Below is a small trained network, with its code and all its weights. Each question gives an input and a target symbol and asks what happens when units are switched off, that is, made to give their printed mean instead of their output.

import numpy as np


def w(rows, s, z=0):
    codes = np.array(rows[::2]) - 128.0
    scale = np.full(codes.shape[1], s)
    scale[-1] = z or s
    return codes * scale


def norm(h):
    return h / np.sqrt((h * h).mean(-1, keepdims=True) + 1e-5)


def f(y):
    return y / 2 * (1 + np.tanh(0.7978845608 * (y + 0.044715 * y**3)))


def softmax(a):
    e = np.exp(a - a.max(-1, keepdims=True))
    return e / e.sum(-1, keepdims=True)


def log_softmax(a):
    a = a - a.max(-1, keepdims=True)
    return a - np.log(np.exp(a).sum(-1, keepdims=True))


def net(x, mask):
    ids = ['ΔΘΛΞΠΦαβεζημστψω'.index(c) for c in x.split()]
    T = len(ids)
    res = E[ids] + P[:T]
    u = 0
    for l in range(3):
        r = norm(res)
        for j in range(2):
            rows = slice(2 * j, 2 * j + 2)
            q, k, v = (r @ M[l][rows].T for M in (Q, K, V))
            z = softmax(np.where(np.tri(T) > 0, q @ k.T / 2**0.5, -1e9)) @ v
            o = O[l][rows]
            res = res + np.where(mask[u + j], z, o[:, -1]) @ o[:, :-1]
        u += 2
        y = f(norm(res) @ A[l][:, :-1].T + A[l][:, -1])
        res = res + np.where(mask[u : u + 4], y, B[l][:, -1]) @ B[l][:, :-1]
        u += 4
    return log_softmax(norm(res)[-1] @ U[:, :-1].T + U[:, -1])


Q, K, V, O, A, B = {}, {}, {}, {}, {}, {}
E = w([
[176,141,100,153,152,111],'Δ',
[143,128,130,79,117,122],'Θ',
[108,134,128,117,107,128],'Λ',
[150,125,124,175,184,103],'Ξ',
[100,189,115,169,157,120],'Π',
[152,167,167,187,90,169],'Φ',
[107,136,127,119,109,129],'α',
[109,125,124,110,117,122],'β',
[106,135,126,116,111,127],'ε',
[129,220,79,155,132,134],'ζ',
[139,119,123,116,96,129],'η',
[103,160,1,111,180,78],'μ',
[174,151,105,156,148,110],'σ',
[111,135,126,115,108,128],'τ',
[112,126,126,124,106,126],'ψ',
[125,125,126,125,98,131],'ω',
],0.0075)
P = w([
[120,163,62,123,135,154],'0',
[124,160,86,147,131,107],'1',
[148,198,120,129,107,60],'2',
[138,128,99,118,142,145],'3',
[126,158,68,121,144,205],'4',
[116,119,97,151,143,138],'5',
[145,186,159,147,108,9],'6',
[123,102,127,142,153,113],'7',
[94,102,58,139,179,253],'8',
[112,89,96,167,169,139],'9',
[139,167,126,145,113,42],'10',
[136,99,105,145,136,119],'11',
],0.0026)
Q[0] = w([
[117,71,78,116,137,222],'L0H1',
[131,136,163,123,197,247],'L0H1',
[116,105,143,102,167,255],'L0H2',
[172,180,57,200,184,148],'L0H2',
],0.0096)
K[0] = w([
[101,120,166,146,95,10],'L0H1',
[157,173,164,104,92,58],'L0H1',
[123,144,163,148,67,29],'L0H2',
[162,167,178,59,144,100],'L0H2',
],0.012)
V[0] = w([
[81,38,124,132,146,104],'L0H1',
[252,66,87,146,101,138],'L0H1',
[147,162,107,50,227,161],'L0H2',
[120,144,82,209,162,212],'L0H2',
],0.0044)
O[0] = w([
[193,187,224,106,117,19,17],'L0H1',
[249,132,76,142,200,139,5],'L0H1',
[49,122,177,81,207,255,105],'L0H2',
[135,76,54,159,103,183,218],'L0H2',
],0.0035,0.0017)
A[0] = w([
[247,216,123,176,205,88,16],'L0N1',
[83,194,65,123,125,101,252],'L0N2',
[135,52,254,71,35,96,101],'L0N3',
[88,57,130,161,60,179,159],'L0N4',
],0.0033,0.0016)
B[0] = w([
[82,57,91,193,217,194,120],'L0N1',
[242,55,156,125,109,131,252],'L0N2',
[6,252,167,71,137,181,127],'L0N3',
[100,39,120,99,144,142,202],'L0N4',
],0.0029,0.0031)
Q[1] = w([
[92,180,42,146,58,190],'L1H1',
[95,231,82,85,58,213],'L1H1',
[197,255,80,236,155,165],'L1H2',
[134,181,182,116,145,174],'L1H2',
],0.0058)
K[1] = w([
[112,118,37,139,178,70],'L1H1',
[46,101,2,118,150,47],'L1H1',
[157,166,174,218,109,192],'L1H2',
[127,202,110,148,143,173],'L1H2',
],0.0071)
V[1] = w([
[85,113,52,83,202,58],'L1H1',
[67,100,4,109,147,83],'L1H1',
[114,17,138,137,113,245],'L1H2',
[149,171,228,173,93,189],'L1H2',
],0.0025)
O[1] = w([
[70,98,197,132,183,2,153],'L1H1',
[97,13,182,144,160,77,252],'L1H1',
[82,186,145,150,62,65,202],'L1H2',
[114,116,90,245,165,125,65],'L1H2',
],0.003,0.0025)
A[1] = w([
[175,71,107,122,104,130,175],'L1N1',
[117,156,138,206,133,97,165],'L1N2',
[135,141,86,127,254,122,4],'L1N3',
[145,131,152,30,111,170,97],'L1N4',
],0.0054,0.0018)
B[1] = w([
[93,116,163,77,211,123,248],'L1N1',
[155,61,87,100,157,188,171],'L1N2',
[17,149,158,173,108,67,170],'L1N3',
[66,55,130,254,76,134,140],'L1N4',
],0.0039,0.0018)
Q[2] = w([
[191,204,221,2,35,214],'L2H1',
[149,231,94,59,87,159],'L2H1',
[122,173,210,66,131,141],'L2H2',
[103,78,4,190,94,167],'L2H2',
],0.006)
K[2] = w([
[185,81,206,136,61,220],'L2H1',
[163,173,129,113,65,254],'L2H1',
[70,117,94,56,114,70],'L2H2',
[182,142,133,190,104,200],'L2H2',
],0.0074)
V[2] = w([
[184,108,212,255,124,149],'L2H1',
[80,144,110,151,105,175],'L2H1',
[129,23,132,112,94,208],'L2H2',
[192,120,221,176,120,193],'L2H2',
],0.0034)
O[2] = w([
[170,104,157,73,79,222,3],'L2H1',
[193,118,132,143,157,109,165],'L2H1',
[148,175,217,155,157,99,221],'L2H2',
[97,134,97,255,147,77,13],'L2H2',
],0.0038,0.0022)
A[2] = w([
[183,187,154,234,126,160,158],'L2N1',
[93,92,192,64,167,132,255],'L2N2',
[72,121,99,218,181,238,18],'L2N3',
[189,145,128,126,253,179,62],'L2N4',
],0.005,0.0015)
B[2] = w([
[133,69,184,244,82,164,133],'L2N1',
[195,166,118,192,126,204,252],'L2N2',
[195,115,193,117,72,55,163],'L2N3',
[59,196,163,2,76,201,145],'L2N4',
],0.0042,0.0033)
U = w([
[138,131,130,79,141,171,147],'Δ',
[159,123,154,247,120,144,106],'Θ',
[114,130,129,125,117,130,13],'Λ',
[176,128,132,137,134,179,254],'Ξ',
[112,111,118,126,121,143,33],'Π',
[86,128,80,150,187,68,237],'Φ',
[105,130,132,127,116,133,48],'α',
[89,196,194,143,141,156,230],'β',
[70,133,145,129,102,139,65],'ε',
[98,42,67,125,114,161,53],'ζ',
[139,141,129,57,154,148,114],'η',
[127,66,194,106,192,133,83],'μ',
[161,176,53,137,104,169,191],'σ',
[113,133,132,129,119,134,17],'τ',
[157,129,163,79,63,56,145],'ψ',
[218,119,105,100,151,80,96],'ω',
],0.011,0.0026)

Each question gives the input, a string of symbols that net reads in full, and the target symbol t.
The units are the heads (2 rows each of Q, K, V and O) and the neurons (one row each of A and B). Each row of codes is followed by its name. A weight is (code - 128) times the scale printed after its matrix; where a second scale follows, it is the last column's (O, A, B and U).
mask holds one flag per unit, layer by layer, with each layer's heads first. A switched-off unit (its flag False) gives its mean, the last column of its rows in O or B, instead of its output. The means were averaged over made-up inputs and are rounded, as every weight is.
A unit's drop is (log p(t) with every unit on - log p(t) with that unit switched off) / (log p(t) with every unit on - log p(t) with every unit switched off).
The circuit of an input: a set's keep is (log p(t) with only the set's units on - log p(t) with every unit switched off) / (log p(t) with every unit on - log p(t) with every unit switched off). Starting from the 12 units with the biggest drops (on a tie, the unit counted first), units are removed one at a time, each time the one whose removal leaves the highest keep (on an exact tie, the one counted first), for as long as the keep stays at least 0.8.
circuit, biggest first: the units of the circuit, biggest drop first
k most important neurons: the k neurons with the biggest drops, biggest first
k most important neurons of layer l: the k neurons of layer l with the biggest drops, biggest first
input ψ ψ ω α, target ψ: circuit, biggest first -> [L0H2]
input ζ ψ μ σ ζ μ Ξ ζ Δ, target Φ: 2 most important neurons -> [L1N3 L0N2]
input α Φ Θ ω Δ, target β: 2 most important neurons -> [L2N4 L1N4]
input ζ μ ζ σ Ξ, target Φ: 2 most important neurons -> [L1N3 L0N2]
input ψ Ξ ψ Ξ ζ σ ψ ζ ψ Θ, target ζ: circuit, biggest first -> [L1N4 L2N3]
input Ξ ω ω Ξ ζ α τ ψ ψ τ, target ψ: circuit, biggest first -> [L0H2 L0H1]
input ψ ψ ζ η β Θ ψ β σ, target β: 3 most important neurons -> [L2N4 L1N4 L1N3]
input ω ε ζ α β ε ω, target β: circuit, biggest first -> [L0H2 L0N3]
input η ε ψ Δ ζ ω ζ, target σ: circuit, biggest first -> [L2H2 L1N2 L0H2]
input ψ ζ Ξ ψ ω β, target ψ: 2 most important neurons of layer 2 -> [L2N1 L2N4]
input ε σ ψ ζ ψ ω Θ Λ Θ ψ β, target Θ: 4 most important neurons -> [L1N4 L2N2 L2N4 L1N2]
input Ξ Λ ψ α ψ Φ α ψ ψ ω, target ψ: circuit, biggest first -> [L0H2 L0H1]
input ε ψ ζ ψ Θ ψ ε ω Ξ ε ζ, target β: 2 most important neurons -> [L2N4 L1N3]
input Λ Θ Π ψ ψ ψ ψ ζ Θ ε ω, target Θ: circuit, biggest first -> [L0H2 L2N4 L2N2]
input Ξ ε ψ ψ Ξ μ μ ψ ψ ω, target ψ: circuit, biggest first -> [L0H1]
input Θ ψ ψ ψ ζ Ξ, target β: circuit, biggest first -> [L0H2 L2N4]
input ψ Π Φ Δ ζ ζ Ξ, target Θ: 3 most important neurons -> [L2N3 L2N1 L1N3]
input ω ψ ψ ψ ψ Ξ ζ, target σ: 2 most important neurons of layer 1 -> [L1N2 L1N4]
input ψ ψ ω Ξ, target μ: 4 most important neurons -> [L0N1 L2N4 L1N3 L2N3]
input η ω ψ Π ψ, target ψ: circuit, biggest first -> [L0H2]
input Ξ Ξ ω, target Ξ: 2 most important neurons -> [L1N1 L2N2]
input ω ψ ψ ψ ψ ε, target ψ: 3 most important neurons -> [L2N1 L2N4 L1N3]
input ψ Θ ε Ξ, target β: 2 most important neurons -> [L2N4 L1N3]
input ε Ξ ψ ζ Ξ β ψ, target Ξ: circuit, biggest first -> [L0H2 L2N2 L0H1]
input Θ Θ μ ψ ω Ξ ψ, target ω: 2 most important neurons -> [L1N3 L1N4]
input ψ ψ ζ Φ ω Ξ ζ ψ ψ α, target ψ: circuit, biggest first -> [L0H1 L0H2]
input σ ψ μ Ξ ζ ψ ω ψ τ ψ β ζ, target Φ: 3 most important neurons -> [L2N2 L0N1 L1N3]
input η ψ ψ ψ ψ Θ α ψ ω Θ ε ω, target Θ: 2 most important neurons of layer 2 -> [L2N2 L2N4]
input ψ Θ β Ξ ω ζ, target β: circuit, biggest first -> [L0H2]
input ζ ζ ψ σ ψ Δ ψ Π, target ψ: 2 most important neurons -> [L2N3 L1N2]
